Here is a tiny trained network, its code and every weight. The questions are about switching its units off for an input and a target symbol, where a switched-off unit gives its printed mean instead of its output.

import numpy as np


def w(rows, s, z=0):
    codes = np.array(rows[::2]) - 128.0
    scale = np.full(codes.shape[1], s)
    scale[-1] = z or s
    return codes * scale


def f(y):
    return np.maximum(y, 0)


def softmax(a):
    e = np.exp(a - a.max(-1, keepdims=True))
    return e / e.sum(-1, keepdims=True)


def log_softmax(a):
    a = a - a.max(-1, keepdims=True)
    return a - np.log(np.exp(a).sum(-1, keepdims=True))


def net(x, mask):
    ids = ['ΓΔΠΦΨαζημστω'.index(c) for c in x.split()]
    T = len(ids)
    res = E[ids] + P[:T]
    u = 0
    for l in range(2):
        q, k, v = (res @ M[l].T for M in (Q, K, V))
        z = softmax(np.where(np.tri(T) > 0, q @ k.T / 4**0.5, -1e9)) @ v
        res = res + np.where(mask[u], z, O[l][:, -1]) @ O[l][:, :-1]
        u += 1
        y = f(res @ A[l][:, :-1].T + A[l][:, -1])
        res = res + np.where(mask[u : u + 16], y, B[l][:, -1]) @ B[l][:, :-1]
        u += 16
    return log_softmax(res[-1] @ U[:, :-1].T + U[:, -1])


Q, K, V, O, A, B = {}, {}, {}, {}, {}, {}
E = w([
[161,117,78,212,135,186,167,215,67],'Γ',
[168,156,66,58,189,71,84,203,53],'Δ',
[184,115,110,210,137,161,148,162,16],'Π',
[165,141,36,157,95,147,163,151,246],'Φ',
[128,49,117,220,202,154,189,175,166],'Ψ',
[242,70,162,164,47,119,122,60,154],'α',
[159,106,86,73,217,35,100,188,136],'ζ',
[58,115,55,65,132,110,82,9,169],'η',
[44,15,140,153,198,136,122,110,106],'μ',
[105,94,196,134,170,83,115,65,51],'σ',
[2,176,167,133,18,84,91,202,130],'τ',
[68,245,220,197,193,143,117,125,150],'ω',
],0.0072)
P = w([
[74,196,20,69,155,213,239,139,45],'0',
[113,140,117,79,171,208,205,197,39],'1',
[123,129,135,107,176,189,179,171,62],'2',
[98,102,149,147,136,150,166,198,69],'3',
[106,95,150,178,133,132,132,160,84],'4',
[99,84,154,195,126,99,113,159,104],'5',
[111,82,160,218,131,77,84,141,120],'6',
[135,78,179,225,138,52,57,119,152],'7',
[141,79,165,239,135,38,27,120,154],'8',
[148,70,168,253,129,15,5,119,168],'9',
],0.0047)
Q[0] = w([
[147,132,117,146,90,129,124,130,156],'0.h0',
[143,143,122,67,105,136,140,107,168],'0.h0',
[147,171,116,9,107,149,156,93,182],'0.h0',
[112,104,132,237,152,115,105,165,64],'0.h0',
],0.011)
K[0] = w([
[174,102,87,150,173,149,144,91,101],'0.h0',
[133,135,90,91,142,194,223,135,94],'0.h0',
[117,139,100,70,132,191,224,141,92],'0.h0',
[131,110,167,178,121,50,2,105,169],'0.h0',
],0.0094)
V[0] = w([
[150,185,58,124,180,200,167,108,51],'0.h0',
[172,118,66,169,18,134,96,211,86],'0.h0',
[23,200,169,75,49,105,93,254,110],'0.h0',
[74,123,242,101,79,61,89,90,168],'0.h0',
],0.005)
O[0] = w([
[124,178,39,135,51,90,81,50,110,210],'0.h0',
[220,81,141,220,77,109,51,197,173,234],'0.h0',
[178,111,142,4,133,163,10,244,146,250],'0.h0',
[134,131,249,50,220,181,148,173,84,28],'0.h0',
],0.0046,0.0016)
A[0] = w([
[121,189,183,164,221,250,238,162,89,179],'0.n0',
[58,182,67,86,78,93,69,140,162,235],'0.n1',
[92,143,149,117,120,92,68,122,172,200],'0.n2',
[189,62,67,109,226,81,109,173,128,245],'0.n3',
[89,17,128,128,205,190,190,148,104,152],'0.n4',
[138,126,161,178,112,147,110,155,32,253],'0.n5',
[101,132,178,188,126,65,86,126,139,255],'0.n6',
[174,148,87,8,137,95,144,113,115,215],'0.n7',
[195,104,173,96,216,177,106,156,108,164],'0.n8',
[82,140,152,168,142,113,187,66,65,174],'0.n9',
[152,161,149,117,78,99,95,193,10,233],'0.n10',
[153,73,155,210,143,90,145,81,50,188],'0.n11',
[54,142,185,113,100,89,107,149,115,197],'0.n12',
[115,120,138,149,179,224,201,146,71,150],'0.n13',
[102,171,144,161,112,143,135,178,169,215],'0.n14',
[199,107,88,255,63,185,193,147,154,212],'0.n15',
],0.007,0.0036)
B[0] = w([
[124,207,212,67,186,146,254,115,116,173],'0.n0',
[53,166,86,68,87,98,153,134,136,188],'0.n1',
[83,126,167,96,125,101,126,121,153,168],'0.n2',
[202,85,81,101,222,98,157,168,141,220],'0.n3',
[90,78,138,136,197,146,209,123,94,172],'0.n4',
[169,114,178,138,108,129,148,138,69,254],'0.n5',
[143,108,213,151,101,67,138,130,165,223],'0.n6',
[206,121,26,92,133,106,70,112,112,151],'0.n7',
[189,89,177,76,192,169,115,148,116,169],'0.n8',
[109,152,154,159,102,83,180,71,74,170],'0.n9',
[170,136,156,111,96,98,127,170,39,245],'0.n10',
[178,112,152,187,101,114,196,103,102,219],'0.n11',
[85,123,187,127,78,103,105,154,107,177],'0.n12',
[119,141,172,103,177,141,208,118,68,170],'0.n13',
[119,168,168,139,71,149,165,184,175,180],'0.n14',
[187,111,56,154,64,209,207,175,144,235],'0.n15',
],0.0068,0.0073)
Q[1] = w([
[210,2,181,246,136,125,244,154,46],'1.h0',
[121,141,197,55,154,121,155,130,94],'1.h0',
[151,85,101,191,74,96,72,164,155],'1.h0',
[74,133,212,145,44,105,129,210,120],'1.h0',
],0.0076)
K[1] = w([
[125,96,165,184,143,71,104,91,200],'1.h0',
[87,190,254,108,132,100,78,153,125],'1.h0',
[197,60,52,177,120,203,155,201,186],'1.h0',
[176,67,217,49,179,156,102,219,159],'1.h0',
],0.0061)
V[1] = w([
[60,199,165,140,73,210,150,105,195],'1.h0',
[160,172,96,107,2,68,101,172,151],'1.h0',
[14,45,65,82,160,121,123,131,195],'1.h0',
[154,150,89,152,148,188,182,177,235],'1.h0',
],0.0066)
O[1] = w([
[180,87,157,103,169,34,83,153,44,93],'1.h0',
[176,178,198,44,87,121,89,100,168,194],'1.h0',
[100,13,174,99,67,127,195,140,125,1],'1.h0',
[157,92,106,151,46,1,132,183,180,89],'1.h0',
],0.0081,0.0098)
A[1] = w([
[108,96,41,183,63,129,153,126,140,122],'1.n0',
[88,62,181,137,94,241,155,152,125,195],'1.n1',
[95,114,22,52,108,132,142,123,205,165],'1.n2',
[68,140,116,205,159,163,155,79,100,4],'1.n3',
[127,146,143,162,89,251,151,107,132,171],'1.n4',
[122,86,78,145,196,189,139,126,72,110],'1.n5',
[136,206,81,74,210,124,13,159,116,29],'1.n6',
[160,134,136,164,54,192,69,125,160,127],'1.n7',
[108,194,77,145,107,92,85,155,226,239],'1.n8',
[211,79,119,61,103,34,81,176,155,147],'1.n9',
[158,51,154,97,89,62,121,97,135,139],'1.n10',
[55,147,142,46,84,148,84,56,177,231],'1.n11',
[156,1,93,140,139,72,153,186,83,121],'1.n12',
[54,68,141,144,94,58,114,161,92,227],'1.n13',
[152,110,150,111,193,150,99,87,74,180],'1.n14',
[127,116,65,189,103,186,165,132,117,245],'1.n15',
],0.0074,0.002)
B[1] = w([
[155,66,106,73,107,145,126,147,190,203],'1.n0',
[89,72,135,102,122,156,152,78,108,208],'1.n1',
[78,180,113,45,151,101,140,142,144,170],'1.n2',
[82,150,138,144,84,114,99,153,163,213],'1.n3',
[99,115,128,134,157,171,148,64,118,239],'1.n4',
[104,130,85,174,146,107,42,171,112,231],'1.n5',
[116,89,140,215,107,80,198,66,182,240],'1.n6',
[171,89,100,126,110,165,60,107,122,205],'1.n7',
[81,145,103,96,206,149,129,138,32,226],'1.n8',
[42,144,176,163,105,178,129,124,143,248],'1.n9',
[131,202,150,174,143,168,91,63,86,160],'1.n10',
[156,81,109,112,106,59,69,95,114,191],'1.n11',
[117,64,169,109,107,82,119,116,40,208],'1.n12',
[254,109,96,140,194,71,176,92,229,153],'1.n13',
[128,109,112,97,164,159,87,171,188,245],'1.n14',
[131,127,83,137,89,94,117,141,200,254],'1.n15',
],0.0087,0.0081)
U = w([
[100,160,114,57,101,135,115,228,178,203],'Γ',
[131,135,86,84,156,92,106,60,152,201],'Δ',
[223,147,69,163,118,150,55,92,172,192],'Π',
[128,133,192,138,42,93,91,134,103,170],'Φ',
[176,91,111,125,113,59,171,166,163,1],'Ψ',
[144,213,148,170,159,81,254,126,145,217],'α',
[117,120,158,129,107,150,204,84,230,75],'ζ',
[113,117,152,109,120,130,199,68,51,35],'η',
[82,47,110,156,110,118,122,101,101,45],'μ',
[55,201,125,190,127,181,99,131,129,42],'σ',
[142,114,149,48,175,218,90,122,88,194],'τ',
[149,143,98,121,172,76,63,234,78,114],'ω',
],0.0068,0.0023)

Each question gives the input, a string of symbols that net reads in full, and the target symbol t.
The units are the heads (4 rows each of Q, K, V and O) and the neurons (one row each of A and B). Each row of codes is followed by its name. A weight is (code - 128) times the scale printed after its matrix; where a second scale follows, it is the last column's (O, A, B and U).
mask holds one flag per unit, layer by layer, with each layer's heads first. A switched-off unit (its flag False) gives its mean, the last column of its rows in O or B, instead of its output. The means were averaged over made-up inputs and are rounded, as every weight is.
A unit's drop is (log p(t) with every unit on - log p(t) with that unit switched off) / (log p(t) with every unit on - log p(t) with every unit switched off).
unit that matters most: the unit with the biggest drop
k most important neurons: the k neurons with the biggest drops, biggest first
top k neurons in layer l: the k neurons of layer l with the biggest drops, biggest first
input Π Π τ μ τ, target ζ: 4 most important neurons	(0.n8, 1.n13, 0.n3, 0.n4)
input σ τ Π μ Φ Δ Π τ, target σ: unit that matters most	0.n8
input τ Γ μ τ, target ω: top 3 neurons in layer 0	(0.n8, 0.n0, 0.n15)
input Δ ω Γ Φ Π, target Φ: 2 most important neurons	(0.n10, 1.n12)
input Γ ζ μ τ Π τ σ α Π, target σ: top 2 neurons in layer 0	(0.n15, 0.n1)
input Φ ζ Π μ Π μ Φ Π, target μ: top 3 neurons in layer 0	(0.n15, 0.n1, 0.n10)
input τ Π σ, target τ: top 4 neurons in layer 1	(1.n14, 1.n15, 1.n9, 1.n4)
input Δ Φ σ τ Π Π σ ζ Ψ, target σ: top 2 neurons in layer 1	(1.n5, 1.n3)
input τ Π ω, target α: 2 most important neurons	(0.n0, 1.n6)
input Π Γ ζ Ψ ζ Π μ Φ η, target Δ: top 3 neurons in layer 1	(1.n11, 1.n8, 1.n2)
input Δ Δ μ τ ω Π Π σ Π μ, target σ: 4 most important neurons	(0.n15, 1.n3, 1.n5, 0.n9)
input α Π ζ η τ Γ τ μ μ Ψ, target μ: 2 most important neurons	(0.n10, 0.n1)
input τ Π Π α σ μ σ Π Π Ψ, target Ψ: top 2 neurons in layer 0	(0.n10, 0.n6)
input Π Π τ τ Ψ ω μ Φ α τ, target Ψ: 3 most important neurons	(1.n13, 0.n8, 0.n3)
input Φ Π Δ, target Φ: top 2 neurons in layer 1	(1.n9, 1.n12)
input τ Δ Δ, target ζ: 3 most important neurons	(1.n6, 1.n9, 0.n3)
input Π Π Δ, target α: 2 most important neurons	(1.n6, 0.n3)
input Π Ψ Γ Π Γ Π Π μ μ, target μ: 2 most important neurons	(0.n4, 0.n10)
input α ζ Γ, target ζ: unit that matters most	0.n15
input Φ μ ζ Δ σ Π τ Δ τ, target τ: 3 most important neurons	(0.n8, 0.n3, 0.n0)
input α Ψ Π Π, target Ψ: 2 most important neurons	(0.n10, 0.n15)
input τ Π Γ μ Δ Π τ Ψ μ, target τ: top neuron in layer 1	(1.n6)
input Γ Φ ω Δ σ, target ω: top 2 neurons in layer 0	(0.n0, 0.n10)
input Ψ Δ Π τ α Π Γ Π, target Π: top 2 neurons in layer 1	(1.n7, 1.n6)
input Γ Φ Π Φ Φ σ Δ Φ Γ Π, target Φ: top 2 neurons in layer 0	(0.n10, 0.n5)
input μ ω Π τ Γ ω Π Π Δ, target α: top 2 neurons in layer 1	(1.n6, 1.n7)
input ζ Π Φ Π Π τ ω ω τ τ, target Φ: most important neuron	(0.n12)
